Rows lie near named flat spaces through zero. A row that begins with a name and a colon came from that space; any other row is followed by the name of its block's space that it lies nearest.
j215-j873: [ 23   2 -13  29 -32  -6  43  -2   6  -1  38  15   3   9  37  21  15 -13
 -23 -30 -17 -10]
j259-j410: [ -6   4  -4  11 -10 -18   0  -7  14  10 -21   6   2   7 -13   8  11  -5
  -3 -14  12   0]
j627-j683: [ 23 -10  -3   7 -21  21  10 -13  -7  25  23  -9  25  -8  44  -7 -10 -15
   5   9   3  -9]
j259-j410: [ 20  -5   6  -3 -23  20 -11  27 -18  24  46 -39   4  -3  19  -4 -11   8
 -11  21   1   1]
j688-j285: [  2  19   0 -22  -9   1   4  -6 -23 -10  25  -3 -17 -11   3  -5 -11  21
  12  -2   0   2]
j215-j873: [  9   5   3  10 -22   4  11 -10   6  -9  10  12   2 -12  10  10  11   2
   4 -21  17 -21]
j627-j683: [  0  25   2 -21 -13 -28  -7  17 -28  21  14   3  -7   3  -4   9  -9  12
 -17   8  -6  19]
j688-j285: [  5 -15 -10  -9  23 -10  -4 -13   4  -2 -30  49   5 -16 -15  20  -4   7
 -23  22 -10  10]
j627-j683: [ 10  -9  -1 -18  39   5  -8 -12   2  -4 -20  49  -7 -11  -4 -11  -6 -14
   6   1 -21   9]
j627-j683: [  8  13  -5  -2 -11 -14  10   3 -27  10  22   2  -3   7  12   0  -1   2
  -4 -11  -9   4]
j215-j873: [ -6  32 -20  -2 -60 -24  21 -10 -20  30  39 -62 -11  19   9   3 -12  23
   2  -7   9  18]
j627-j683: [-24   8  14   3 -10   1 -14  23   3  -5  -1 -48   3  10 -12  -2   1  11
   4  11  20  -4]
j259-j410: [-10   3  10   1  -2  -2   2  22  21 -14   0  -5  -1   4  -2  14   2   0
 -18  13  -5   3]
j215-j873: [-22  -4  25   5  12  -2 -25  36  34  -2 -33 -10  13   8 -18   8   7 -14
 -14  20  11   0]
j215-j873: [ -8 -23  14  17  24   5 -10  30  18  -4 -26   7  29   7   3  13   7 -19
 -28  28  -5  -5]
j688-j285: [  9  11 -12 -25 -11   6  -1 -32 -78   5  29 -10   5 -26  13 -11 -23  43
  24  13  16  -8]
j259-j410: [ -3   6 -28   0 -13 -28  14 -21 -26  35  -3 -14  12  16   7   4 -14   6
 -11  13 -10  25]
j215-j873: [ -4   9  29  -7   5   2 -27  39  52 -21  -8  16 -36  -4 -40   6  21  -7
  -4 -24   8  -4]
j627-j683: [ -1  20  -3 -18 -14 -17  -2  -1 -26  20  12  -8  -3   2   4  -1 -13  10
   0   6  -1  15]
j215-j873: [  7 -15   8   6  23   8  -5   8  13 -18 -13  35   0  -8  -6   6  11  -9
  -9  -4  -6 -10]
j688-j285: [ -8  13   1  -5  -6   2   6  -4 -15 -24  17 -14 -17  -3  -6  -5   1  20
  17 -15   7  -9]
j688-j285: [-11  13   1 -20   0  -3  -9  -6 -26 -15   5 -11 -13 -12 -19  -3  -9  33
  13   6  12   0]
j688-j285: [  0  22   4 -21   6   2   5 -12 -13 -35  18  20 -38 -13 -13 -11   3  18
  28 -33  -2  -7]
j627-j683: [ -7  16 -14 -17  -5  18  18 -45 -74   4  33 -49  12   0  42 -46 -30  15
  59   2   4  -5]
j688-j285: [-25   2  16  11   4  -4 -13  34  57 -20 -21 -23 -21  19 -37   6  18  -7
  -7  -9   5   4]
j259-j410: [ 10  -4  12  12 -30  43   3  10  53 -25  39 -43 -33  -7  -3 -10  12   2
  22 -27  16 -20]
j215-j873: [ 19   2  -2 -11  14   2  -4   2  13 -29  15  44 -52 -15 -36   3  16  14
   1 -39 -13  -1]
j259-j410: [  8   3  15 -15  32  19   4  -4   1 -23   3  40  -7  -9  21 -23  -1 -26
  26 -17 -20  -8]
j627-j683: [-16  16   1 -21  -5 -15 -14  -2   9   1 -16  -6 -18  -5 -31   6  -8  20
   1  10  10  16]
j688-j285: [-21  -9   5   8  24 -29 -19  36  49  -2 -49  15  -9  20 -49  26  15  -8
 -42  15 -12  23]
j627-j683: [ -6  22  18   7 -35 -10  -9  43   0  12  30 -46  -6  18  -1   4  10   2
  -9 -11  14  -3]
j627-j683: [ -4  10 -36  -4 -39 -10  29 -63 -38  23   7 -32  20  -8  23   2 -27  31
  16  18  18   7]
j259-j410: [ -4   4 -17   1   8 -11  26 -32  28  -2 -19  23  -9  12   7  -7  -2 -24
  11 -19 -23  17]
j688-j285: [ 16   3  -1  -3 -12  27  12 -18  -2 -28  37  -1 -26 -19   7 -11   4  14
  28 -30   7 -21]
j259-j410: [ -2  -6   2   9   3   5  -1   6 -17 -22   6  -2   2  -7  -8   8   9  20
  -4  -1  11 -18]
j215-j873: [-14  27 -28   1 -32 -27  35 -45 -18   0   6 -16  -8   9   5   2  -6  19
  18 -23   6   7]
j627-j683: [ 10   1   4 -10 -16  26  -5 -18  33   0   8  -9 -18 -18  -1 -14  -5  -2
  27 -11  14  -4]
j259-j410: [-24  28  17 -26   5 -15 -17   5 -20   0 -15  -5   1  -1  -8 -10 -11   6
  18   7  13   5]
j215-j873: [ 25   2 -17  -6  -6  -7  10 -27 -47  28  17  25  10  -8  24  -6  -8   0
   4  -8  -7   1]
j259-j410: [  0  -3 -15   1  -6  -7   9 -14  26  17 -12  -3  -4   9  -2   2  -6  -9
  -5   4 -10  20]
j259-j410: [  1   1 -15  -3  19  -5  24 -24 -21 -11   1  24   2   4  19  -9  -6  -7
   9  -8 -24   4]
j688-j285: [-31  43   2 -37  15 -39  -7  -4 -68 -15  -5   4 -15   4 -22 -10 -12  33
  20  -3   1  12]
j688-j285: [ 18 -20 -18   8 -11   6   7 -20 -39  29   8  -5  38 -11  29   8 -14  10
 -14  32   5  -4]
j215-j873: [ 10  -4   7  12   6   2  12  14  18   5   4  21  10  11  27   0   8 -36
 -11 -10 -21  -1]
[  3   4  -8  -3   2 -12  -1 -17 -16  21 -11  12   7   3   3  -8  -3  -8
   8  -7   0   5] | j259-j410
[  7   3  -1   4 -12  -2  -1   1 -31  30  15 -21  19   9  23 -12  -6  -9
   5   2   3  -1] | j688-j285
[ 14   3  -8 -13 -16  21   3 -48 -40   4  17  -3   7 -30  18 -18 -14  21
  40  -5  27 -20] | j215-j873
[ -3   3  -9  13 -18 -17  10   1   5   0  -1  -2   0   5 -10  22   8  12
 -20  -4   5   1] | j627-j683
[-15 -10  19  18 -10   3 -19  36  42   0 -20 -28  13   7 -17  18  12  -5
 -22  19  21  -7] | j627-j683
[  5 -13  -6  16  -9   2   5   2  49   5 -10   1  -5   5  -8  14   8 -12
 -17  -2  -4   7] | j259-j410
[ -4   5 -19  19 -24  -4  23 -32 -13  14   7 -33  11  16  19 -13   0  -4
  23 -21  10  -5] | j627-j683
[ 11 -17   1   8   0  11   0   1  44 -18 -10  27 -10 -17 -16  22  12   2
 -18  -1   3  -7] | j627-j683
[  2   9  -4 -19  -2  -3  -4 -17  -1  12  -4   6 -10  -7  -4  -9 -11   1
  13   0   0  12] | j627-j683
[-20   6 -23  25 -32 -56  21  18   6  29 -17 -21  25  33  -6  51   2  10
 -67  31  -8  28] | j259-j410
[ 21 -26 -10  22  -6  14   6   1  20   6   7   5   6  -3   5  13   9  -5
 -20   1  -4  -6] | j688-j285
[-16   9 -21  -7 -19   6   9 -39   3 -10   5 -49 -26  -1 -21 -15 -11  32
  36  -9  17   6] | j259-j410
[ 14 -11  12 -16  19  20 -16  16  -6   7   9  11   4 -11  12  -9 -12  -9
  -4  24 -14   5] | j259-j410
[  4  -1 -14  -8  -6   1   0 -17 -32  10  12 -16  -1  -6  -1  -5 -12  23
   6  11   4   5] | j215-j873
[  4 -22  -3  10  33  18   2 -19   6   1 -24  17  17   4  16 -23   1 -32
  20  -5 -11  -6] | j627-j683
[-11  13  21  10 -20 -11 -15  50  12   3  12 -33  -5  18 -13  10  14  -1
 -18  -4  12  -3] | j627-j683
[ 11  -3 -11  16 -26  14  23 -18  12 -22  27  -9 -14 -10   4   9  10  17
   6 -24  10 -18] | j627-j683
[ 11   5 -16   0  -1 -16  18 -28 -36  33  -1  21  26   7  37  -9 -10 -20
   5  -3 -14   7] | j215-j873
[ -2  -4  13  -4   9   2 -21  23  13  -3  -8   3  -7  -4 -22   5   6   3
 -10   6   5   0] | j215-j873

Rows lie near named flat spaces through zero. A row that begins with a name and a colon came from that space; any other row is followed by the name of its block's space that it lies nearest.
j248-j134: [ 12  -5 -18   4  -4   9  -4  19  -7  22 -13  -2 -24  14   5  -5  14  19
 -11 -20 -11  -1]
j407-j594: [-16  -2  21   8   9  -9 -10   1  -5 -26  -6   7   8 -12 -27 -14 -17 -14
  29  20  22  -2]
j91-j496: [ 15   2 -11  10   0  -4  17  -1 -10 -12  -3  17   3  21   9   1  -3   8
 -18   2  11  -9]
j407-j594: [ -1   5  17   0  13 -11  -5   7   5  -5 -10   6  -7  18   2   3  -7  10
  16  -6 -13 -12]
j991-j832: [-18 -12 -15  -5   1  10 -14 -17  -4   7   4 -30  -2 -30 -12  -8  -7 -30
   1 -17 -12  19]
j91-j496: [ -9 -15   6   2  -9  12   3   3   1  -2   7 -13  -3 -17  -8   1  19  -9
   5   6  12   3]
j841-j427: [ 13  -9  -2   9 -19   0  14  12   6   0   7   6   0   5   5  -9   4   4
  -8   7  18 -11]
j256-j805: [ 40   8 -17  18  -6 -13  10   7 -40 -11 -22  36   2  44   9 -14 -23  30
 -19   9  13  -9]
j991-j832: [  2   8 -10 -11  18   7   1 -32 -27  -3  -6 -10   4  11  17  30   6   2
 -17 -14 -30  14]
j91-j496: [ 29  10  18   5   2 -33 -24  18  -7   3 -27  31  17  27  17 -29 -37  35
  11 -10  -9 -18]
j256-j805: [ -3  38  -1 -28   5 -12  -7 -27  13  22  21 -22  15   3  39  34 -15 -24
 -20 -20 -59   6]
j991-j832: [ 19   3  -6  19  -7 -32 -17   7 -27 -15 -20  18   3  21 -19 -50 -75  -9
  18   6   5  -8]
j248-j134: [ -4  -6  20  -7   9  -5   3   4  30   2   3   3 -12  12  -5   5  -1  21
  27   2 -13 -10]
j256-j805: [  8  -5  15   3 -22  -9 -39  28 -19  19 -17 -11  -4 -11  -9 -35 -20  -2
  25  -2  -6   1]
j91-j496: [  7  26  -9  10   5  -6   4  10 -29 -11 -12  20  -5  24   0   7  -6  -1
 -12  11   8  -4]
j407-j594: [ 13 -13 -20   3 -23   7 -11   3 -16  15  -1  -2   7 -22 -12 -29  -7   4
  -6   9  19  18]
j407-j594: [-23   6   8  -6 -18  12  14   3  17   5  32 -36 -12 -17   2  24  19 -50
  -2   8  -7  -3]
j248-j134: [  6  -9  -4  -3  -7   5   1  -8  -4   6   3 -10   1  -3   6   1   3   1
  -5  -5  -7   5]
j841-j427: [  2   3 -10   5  18   2   2   1 -11  -6 -16  19 -13  17 -14   0   0  24
   5   4   5   4]
j91-j496: [-27  -5  36 -19  19   3  -3 -10  45  -2  14 -10  16 -26  11  24  31   2
  16  -8  -9  -5]
j256-j805: [  2 -19  27 -14 -35   1  10  14  63  30  37 -32   4 -18  34   3  21 -10
   0 -16 -18 -22]
j248-j134: [ 19  -9   3  15 -10 -13  11   1  -9 -21  -3  22  12  14  -6 -22 -25   9
   4  18  26 -11]
j91-j496: [ -4 -12 -11  10  -1  15  49  -5  19 -18  21  -3 -18  19   5  25  25 -12
 -21   2  14 -17]
j256-j805: [ -3 -19  25  -1 -25   1  16  -1  24  -5  27 -28   2  -7  11   5   4 -28
   8   3  -3 -18]
j991-j832: [-12  -8   0   9  25  -4 -13 -11 -25 -25 -23   8  -3   0 -32 -14 -22  -1
  23   3   9   9]
j248-j134: [ -6  18 -21  15  -1  -5  -2  -6 -38 -21  -4   4  14  -9  -8  -9 -21 -43
 -22   7  22   7]
j407-j594: [  2   9  -9  15  16  -5  11   1 -18 -25 -14  28   1  19 -10   0  -6   7
  -7  10  23  -5]
j991-j832: [-23   5   2   2   6  -1 -18  33  33  21  -5 -11 -10 -20  10  -8  23 -18
  -8 -40  -5 -15]
j841-j427: [ 27 -23  16  11   3  -8   2   3  -5 -16 -21  32  31   8  23 -17  12  46
 -10 -10  25 -16]
j256-j805: [ 14  -7 -24  -2  -1  -5 -10 -20  -9   3  -5  18  23 -16 -15 -30 -31  19
  -1  11  15  24]
j248-j134: [-14  -6  -1  -1  -2   6   8  -8  10  -3  13 -24  -4  -9   6  10   7 -31
  -8 -14  -9  -5]
j407-j594: [ -4   3 -22   8 -12  14   8   4 -21  -1   5  -6  -9  -8 -12   1  10 -21
 -15  13  19  11]
j91-j496: [  5 -16   8  -4  -8   3 -17  13  16  19  -5   1  12 -22   8 -17  17  22
   2 -12   7   1]
j91-j496: [-18   2 -16  -7  -7  24   7   3  12  17  17 -17  -8 -28  -2  18  40 -16
 -18   0   7  14]
j841-j427: [ 24  26  -4   3 -16  -5  18  -7 -32 -10   7  14  16  24  23  20  -4  -4
 -28  24   5  -2]
j991-j832: [-28  31 -11   0 -12  -6  15  -3  12  -3  35 -33 -10  -7   2  19 -20 -84
 -16   1 -15  -7]
j841-j427: [-12  -2  -2 -12   0   4 -38  -4 -12  19  -9 -18   2 -33 -19 -17 -11  -6
  21  -2 -13  27]
j841-j427: [  8 -15  22   1 -20  -2 -11  12  -2   5   0 -12   2  -6   3 -13  -1   0
  16   3  -1  -6]
j407-j594: [-11 -15  -3 -11  -8  26  23 -20   6   3  25 -32 -19  -6  -5  32  28 -11
   1  10 -12  12]
j841-j427: [-13 -18 -10 -15 -11  20 -15 -11  14  24  13 -24  13 -52  -4  -6  23  -6
  -4  -7   3  26]
j407-j594: [-21 -23 -17   0 -20  36   9  -7  -8   2  20 -27 -11 -45 -36   1  30 -25
   3  30  32  30]
j91-j496: [  0 -39  -8   2   4  22 -10 -10 -10   0 -14   1   9 -31 -16 -18  26  29
   4  -4  25  21]
j407-j594: [  1  25   6   6  -9 -19 -34  -5 -68  -9 -17 -26  -1  11  -3  -9 -55 -55
  11  -1 -33   6]
j841-j427: [ -3  -3  19 -17 -16   2 -24   0  17  22  11 -12  29 -43  11  -7  13   1
   6   3   0  12]
j407-j594: [  1   6  22  -1 -29 -13   7  18  25   8  25 -18  -5   3  10  -2 -15 -30
  10   9  -9 -21]
j841-j427: [ -1  -9  13 -15 -34  17  16  -2  31  19  40 -25  17 -33  24  21  41 -13
 -16  12   6   2]
j248-j134: [ 14  13 -11   2   5 -17 -16  -8 -31  -2 -17   7  -7  25 -13 -16 -51   4
  14   5 -20   8]
j91-j496: [  8  -6 -21  12  22   6  53 -19  12 -30   7  25  -7  39  13  27  16  17
 -32  -6  13 -18]
j841-j427: [ 17 -10   9   3  -3   5  13   3  -3  -6  -3  16   8  11  12   6  22  31
  -7   8  15  -7]
j991-j832: [ 26 -24  22  -5 -10   3   1  10  10  13  -8  10  -3  15  11  -4  18  57
  17   3  -4  -7]
j407-j594: [ -7  -5 -16  -9  13  18   1 -26 -17   1  -2 -13   0  -9   2  19  18   2
 -13 -10 -13  21]
j991-j832: [ 20  -2  23  15 -16 -21  11  29  12  -8  -2  13  -4  32  16 -15 -16   3
   6  -1   5 -38]
j256-j805: [ -1   7   7  -3  -8   1 -14 -16 -32 -10   1  -7  36 -27  10   2   1 -23
 -13  10  10  14]
j256-j805: [ -6  26  -6 -22   9  -6 -11 -14  19  24  11 -11   7  -5  22  19  -6  -7
 -11 -18 -40   9]
j991-j832: [ 20 -10  11   7   3 -16 -16  11 -12  -1 -25  14  -5  23  -3 -26 -27  30
  22  -8  -9 -10]
j248-j134: [ 24   2 -38   8  -4 -11 -37 -25 -73  -2 -31   9  27 -10 -15 -46 -60  -3
 -12  -1   3  35]
j991-j832: [ 20 -18   9  -4  -9  -3  -5   0   1  15  -6 -19  -1  15  35  -1   3  11
  -9 -38 -34 -14]
j256-j805: [  1 -24   9  10 -14   3   6  18  16  -3   2   1 -10  -4 -14 -20   5   6
  15   7  22 -11]
j256-j805: [-22  -6   5 -12  -1  13 -31 -17 -11   4   2 -14  40 -68  -8  -7  19 -17
  -1   6  20  33]
j248-j134: [  1 -30  21   4  -7   2  18   4  36 -10  12   4  10  -9   5  -6  18  14
   7   1  22 -18]
j841-j427: [ -3  13 -17   6  13  -5  -6   3 -16  -3 -14   9 -18  15 -22  -8 -23  -1
   8   3  -3   6]
j248-j134: [ -4  -5 -28  -2   4  22  13 -12 -12   7   3 -12 -22   2  -9  16  18   0
 -13  -2  -6  17]
j256-j805: [-24  22  -8 -13  29   8  -9  -3  13  10  -3   1  -4 -11   1  25  25   2
  -7 -14 -13  11]
j991-j832: [ 34 -17  17  16 -13 -12  17   7 -10 -22  -9  29  14  29  11 -15  -9  33
   1  15  25 -22]
j248-j134: [  9   0   8  -1 -12 -10 -10  -4  -8   1   1  -7  18  -5  14 -10 -17 -12
  -3  -6  -7  -3]
j91-j496: [  7  25  20 -12  14 -32 -18  32  55  32  -9  16 -11  31  28  -6 -18  30
  13 -36 -44 -31]
[ -4 -21  22  -3   2  -4 -12  15  37   9  -3   0   6 -14   8 -16  12  19
  15 -21   1 -14] | j248-j134
[ -9   8   6  -8  19  -5 -15 -10   2  -1  -8   4  13  -8   3   4  -2   5
   4 -10 -10   6] | j841-j427
[ -8 -10   0  -7   5   2 -19  -5  -2  11  -7 -21 -13  -7  -9  -8 -11  -5
  17 -18 -25   9] | j991-j832
[-16 -10  -7   8  19  15  -7   6 -23  -9 -21  -1 -32   3 -37  -1  10   7
  22   5   7  12] | j91-j496
[-14   1 -51  12  11  19  15 -39 -50 -29   1  -2   0 -14 -36   2 -15 -37
 -23  20  26  35] | j248-j134
[ -2 -24   7 -18 -18  13  11  -7  51  24  31 -19   6 -28  10   4  25  11
   2  -2  -4   3] | j407-j594
[  5 -20  -5  -3  24  11  26 -35   3 -24   0  19   7  12  -7  16  11  37
   1  10  11   8] | j407-j594
[  1 -32  15  -7  -8   7 -23  21  26  28  -9 -10 -14 -18 -12 -26  13  34
  32 -13  -5   2] | j991-j832
[ -8 -17  25  -2  -2  -3 -14  20  26  11  -3 -13 -17  -4  -8 -13   1   7
  33 -11 -12 -12] | j91-j496
[-30  -3  12  -4  18  18  17 -24   0 -27  14 -12   3 -17 -12  35  30 -21
   5  17  12   8] | j91-j496
[-16  29  25 -15   4  -7  -9   8  18  11  12 -14   0  -2  18  29  12 -19
   5  -3 -28  -8] | j248-j134
[  9 -14  23  -4 -20   4   4  -4  -3  -1  10 -17  14  -6  23   9  16  -5
  -4   0  -4  -7] | j841-j427
[-14 -16  19   0  -1  -7 -25  24  21  13  -9 -13 -31  -4 -35 -29 -22   4
  55   0 -12  -4] | j991-j832
[ 13 -14 -16   4  -6   7   4  -6 -12   0  -4  10   3  -3 -11 -14  -3  19
  -3  11  17  12] | j407-j594
[ -3   0 -13  19  14  15  43 -23 -39 -51   1  17  -1  22 -11  29  16 -12
 -22  28  35  -1] | j91-j496
[ 12  -2  15   4  17  -9 -20  25   4   5 -32  34   9   8   9 -15  16  52
   5 -15  11 -11] | j91-j496
[  8 -40  -7  -7   7  11 -34 -13 -14  18 -27 -12   3 -22  -8 -30   0  36
  15 -30 -15  23] | j991-j832
[ 27 -40  -8   6 -25   5  21  -9   1   4   9 -22 -14  20  14 -12 -10   6
  -7 -19 -15 -12] | j248-j134
[-14  13 -11  -8  -1  -3 -25  15  16  29   0 -15 -13 -17  -7 -12 -10 -15
   6 -17 -20   8] | j991-j832
[-11   6   6  -1   1  -5  10  29  54  16  12   4 -20   7   3   1  11   3
   6 -11  -3 -22] | j256-j805
[ 25   2   3   0  -6  -8 -17  11 -15   9 -19  29  17   4   1 -21  -7  44
   5  13  14   6] | j248-j134
